In the rows, 128 means zero.
Each row is followed by its class. Each block has new classes.
[115 149 125 122 110 132 128 121 136  85 135 129 118 131 133 121 150  73
 111] => <67>
[126 136 128 143 116 114 125 133 129  83 131 128 128 116 122 125 131  96
 127] => <73>
[108 151 130 117 141 138 123 128 129 108 126 125 143 124 149 111 126  89
 133] => <65>
[122 136 127 125 153 133 132 119 142 148 133 119 160 126 111 108 114 106
 144] => <65>
[128 124 126 114 138 137 119 115 130 156 126 109 132 106 142 125 131 133
 125] => <67>
[130 126 120 144 103 115 141 123 148  85 135 103 113 123 102 118 133  91
 129] => <73>
[117 122 126 135 118 145 128 105 141  61 147  73 102 131 106 112 148  28
 111] => <67>
[106 148 136 124 127 115 105 107  96 121 111 207 135 122 140 140 123  65
 173] => <71>
[121 156 130 127 113 122 114 125 121 106 127 102 137 121 127 120 138  56
 128] => <71>
[133 139 129 122 113 131 114 120 117 130 117  64  99 130 115 130 143  11
 145] => <65>
[116 145 126 131 109 137 117 118 124 128 123  69 138 126 116 120 136  29
 130] => <65>
[122 142 126 134 125 136 126 125 131  87 127  89 100 136 129 132 151  40
 115] => <67>
[141 126 128 126 137 147 121 135 124 147 142  94 126 128 168 129 131 170
 114] => <67>
[122 132 131 132 123 127 117 121 122 115 114 134 140 134 123 119 116  68
 159] => <71>
[119 149 134 128 127 135 119 115 132 122 124  74 142 130 122 111 134  33
 122] => <65>
[132 138 129 132 121 128 118 117 126  84 129 147 122 127 116 130 118  98
 152] => <71>
[119 109 132 130 152 163 136 121 160 134 147  57 161 127 130  91 112 156
 103] => <65>
[116 146 127 134 135 140 129 119 146 104 130  89 119 127 142 120 143  52
 123] => <67>
[125 125 131 114 130 115 120 130 139 160 118 112 141 126 129 132 109 131
 118] => <73>
[120 135 138 110 114 113 130 122 125 143 126 117 129 127 102 123 118  83
 141] => <73>
[141 115 121 143 107 120 133 129 137  83 134  91 115 124 129 132 131 140
 120] => <73>
[119 159 131 136 122 128 107 142 104 101 114 172 136 131 116 148 141  38
 159] => <71>
[119 122 131 131 112 119 137 120 137  98 130 139 128 122 116 127 124 155
 141] => <73>
[124 139 134 132 138 144 123 111 122  89 127 161 108 128 120 132 127  93
 154] => <71>
[121 160 125 114 115 122 113 118 103 114 118 100 110 137 142 141 155   4
 134] => <67>
[116 128 130 122 104  83 133 128 136 121 128  91 104 123  92 125  87  61
 123] => <73>
[121 161 118 140 110 131 106 129 112  83 128 157 117 121 107 140 140  11
 166] => <71>
[133 134 136 118 103 146 116 132 129  92 131  86 130 133 148 111 142  99
 107] => <65>
[104 138 126 112 132 129 129 125 120 148 131 120 137 118 119 123 129  69
 127] => <67>
[133 129 119 131  96 125 123 131 122 101 125  88 106 119 105 180 126 101
 128] => <73>
[136 138 125 136  96 122 114 123 120  88 120  84 140 123 123 130 133  63
 146] => <71>

Each row is followed by its class. Each block has new classes.
[136 119 138 129 128 140 142 112 135 125 132 126 137 132 147 172 110 141
 126] => S
[132 154 133  74 113 124 128 134 124 122 118 130 160 133 133 132  87 117
 148] => D
[135 119 126 195 146 110 119 123 136 130 127 131 119 138 117  97 128 111
 124] => V
[144 127 133 162 144 112 118 134 143 126 144 132 112 134 124 114 136 124
 125] => V
[133 131 125 124 125 157 130 138 125 133 136 129 139 119 142 151 126 139
 132] => T
[126 106 130 113 122 124 117 117 133 116 114 127 131 121 114 117 110 138
 137] => D
[129 130 134 129 151 122 115 147 145 123 122 156 122 121 135  83 147 122
 165] => V
[131 126 141 139 171 115 129 154 143 137 117 168 195 122 105 112 120 164
 195] => S
[129 124 130 169 129 128 100 131 125 143 122 135 134 143 124 133 125 140
 143] => V
[134 140 140 125 113 114 112 138 131 115 125 130 115 121 132 117 144 118
 122] => V
[122 126 108 124 117 142 130 113 129 131 122 116 137 127 134 159 119 150
 122] => T
[140 128 124 136 143 111 148 128 126 131 136 127 133 143 134 119 124  92
 111] => D
[110 122 103 144 121 148 140 127 133 125 127 121 141 130 153 169 122 119
 109] => T
[133 126 127  99 138 127 146 129 128  95 135 129 140 141 128 152 111 124
 120] => S
[132 128 119 132 103 114  88 124 130 119 127 126 121 117 133 165 135 143
 114] => V
[123 112 124 119 126 110 123 133 133 120 101 151 117 124 101  87 126 134
 161] => D
[132 122 126 156 134 149 141 128 133 135 134 106 128 126 125 151 129 142
 129] => T
[131 125 127 124 130 137 146 135 131 120 118 121 126 131 139 177 127 135
 117] => S
[120 113 116 165 133 110 108 121 134 131 134 136 124 135 110  97 132 135
 140] => V
[132 121 120 140 131 138 122 140 129 129 130 129 139 123 140 150 129 146
 128] => T
[121 116 136 128 130 103 119 132 134 123 125 136 130 134 109  97 112 135
 131] => D
[118 140 125 153 119 128 119 131 124 137 135 131 126 124 139 105 142 123
 126] => V
[127 138 128 128 131 107 127 120 114 119 130 115 128 151 119 120 113 116
 114] => D
[136 137 124 112 117 120 112 123 134 123 136 124 114 115 144 101 145 113
 123] => V
[138 127 122 149 112 126 113 124 131 120 131 121 127 137 133 126 126 134
 105] => V
[134 130 125  65 116 112 119 111 136 117 129 107 136 143 120 123 129 126
 113] => D
[131 128 124 151 114 129 110 124 137 108 138 123 126 104 150 148 139 130
 110] => V
[127 134 143  61 134 140 113 142 119 130 111 152 123 111 135 139 128 174
 177] => S

Each row is followed by its class.
[148 129 135 131 115 120 123 120 115 117 134 136 133 129 134 108 151 103
 173] => U
[126 130 144 109 122 131 123 122 123 137 124 137 133 135 136 125 111 131
  96] => W
[137 127 145 147 131 126 128 130 126 116 121 133 124 132 127 145 124 130
 166] => W
[134 122 113 149 122 125 131 130 120 122 115 117 125 117 123 146 141 167
 168] => E
[139 127 134 113 119 126 132 116 128 117 126 137 124 129 131 105 153  96
 137] => U
[127 127 135 127 132 122 136 126 114 131 135 123 133 128 128 153 154  96
 142] => E
[151 130 153 118 129 126 137 123 112 136 129 150 133 129 148  84 107  43
  75] => W
[151 130 118 131 130 121 135 120 126 128 135 116 129 122 130 129 133  98
 141] => E
[138 133 148 124 139 128 128 127 124 130 132 129 129 127 138 143 103  81
 137] => W
[142 124 122 138 104 126 129 129 121 129 112 144 130 129 137  90 136 138
 139] => E
[127 130 137 130 122 126 122 126 126 138 125 139 130 135 134 114 129 130
 138] => E
[131 128 116 129 133 126 129 127 123 135 124 129 136 130 131 108 135 133
 125] => E
[158 133 140 112  96 123 136 106 115  94 140 136 134 127 130 120 144 121
 152] => B
[143 128 146 116 122 131 134 123 116 131 126 145 132 133 143 109 118  84
 102] => W
[147 136 131 124 118 130 114 119 130 146 135 132 130 134 140  96 122  92
 131] => L
[129 130 119 142 122 124 128 135 124 141 123 129 123 124 124 120 145 112
 130] => N
[120 130 142 123 132 133 124 129 133 125 124 132 129 133 126 147 120 147
 127] => W
[124 127 135 127 132 122 134 129 120 137 137 124 126 129 129 142 143 102
 126] => N
[165 131 131 145 117 115 125 122 113 131 124 134 135 124 132  99 145  94
 183] => E
[155 128 132 140 126 120 130 127 115 117 122 132 134 126 136 112 134  88
 172] => E
[143 131 136 137 113 119 124 123 129 101 147 129 124 132 119 124 144 123
 186] => N
[123 124 119 116 118 129 138 125 109 120 134 129 133 126 137 121 143 108
 109] => B
[138 127 119 138 110 122 127 123 122 124 129 121 131 129 133 116 131 150
 158] => E
[138 126 126 127 121 127 127 123 126 128 121 135 125 123 135 119 128 140
 130] => E
[158 136 152 139 123 118 124 126 109 106 118 136 145 127 134 137 102 118
 183] => E
[129 128 132 115 114 131 133 119 126 128 134 126 127 131 136 129 131 121
 128] => B
[138 127 116 137 118 123 135 126 124 135 120 124 128 125 131 115 128 146
 136] => E
[118 126 144 129 106 117 128 130 115 113 137 135 133 134 122 147 146 141
 151] => F
[141 129 113 139 117 120 133 127 123 127 119 123 157 125 129 112 131 134
 168] => E
[136 129 136 126 132 124 139 125 121 131 127 133 134 133 132 125 125  89
 121] => W
[133 127 136 138 130 119 126 137 126 150 122 138 126 133 126 124 151  96
 148] => N
[130 124 162 111 117 135 123 121 119 124 130 134 133 136 145 153 113 145
 132] => W
[136 135 149 115 131 131 126 121 128 133 133 139 124 132 139 124 115  96
 111] => W
[127 128 147 128 110 109 130 119 120 147 127 144 141 148 132 123 131 114
 141] => L
[124 128 125 139 120 125 128 133 130 122 122 124 127 135 122 133 132 143
 175] => N
[120 131 127 139 118 122 121 125 140 140 131 125 119 132 123 132 138 156
 148] => N
[136 130 124 128 117 129 127 123 131 127 124 119 131 126 132 126 103 162
 138] => E
[134 133 118 130 119 118 130 120 124 145 129 120 140 133 131 117 115 137
 120] => E
[154 128 155 149 125 116 124 128 122 113 119 142 124 129 127 140 124 116
 186] => W
[138 137 122 114 121 135 133 114 135 119 133 124 120 127 134 132 124 127
 124] => B
[135 132 127 135 114 117 133 125 129 115 123 132 123 131 117 124 148 114
 179] => B
[133 123 126 129 122 124 136 127 127 121 124 131 128 125 126 123 139 109
 126] => F
[144 130 153 122 124 125 133 124 119 119 129 140 130 132 136 126 129  87
 144] => W
[144 129 139 129 119 127 124 124 117 115 134 134 126 129 133 119 146  99
 155] => U
[140 130 132 131 114 122 128 123 129 119 127 140 122 128 124 115 149 117
 154] => B
[121 131 115 143 122 122 129 129 124 144 135 111 135 126 124 154 147 153
 171] => E
[117 128 131 121 116 130 125 127 122 136 132 135 137 135 136 123 132 144
 115] => W
[128 128 136 126 121 130 132 127 126 134 125 135 123 133 134 131 130 137
 123] => W

Each row is followed by its class.
[124 121 139 137 141 120 131 125 115 126 138 128 142 132 116 109 117 107
 119] => fl
[124 108 122 144 132 124 115 106 117 109 134 127 121 130 138 128 108 118
 136] => Nf
[130 109 128 124 156 118 149 102 112 122 134 165 143 108  91  83 156 120
 133] => fl
[142 107 142 126 124 126 136 120 127  98 144 111 145 138 128 137 125 127
 136] => sj
[122 124 121 132 129 130 112 116 131 117 124 134 126 120 137 136 130 129
 146] => rq
[136 121 116 125 128 129 118 122 116 117 132 132 124 118 129 132 142 132
 134] => rq
[132 117 125 139 137 128 113 115 116 121 135 135 135 131 131 124 117 112
 131] => Nf
[135 107 138 146 123 133 123 133 119 108 134 106 149 156 131 129 104 110
 144] => fl
[153 101 127 140 141 123 139 126 120 116 136 133 138 129 113 109 112 117
 136] => Nf
[148 112 131 127 129 133 130 116 129 114 135 124 126 128 138 125 130 127
 124] => rq
[137 112 125 146 128 133 117 131 123 111 132 120 123 128 131 118 133 129
 123] => rq
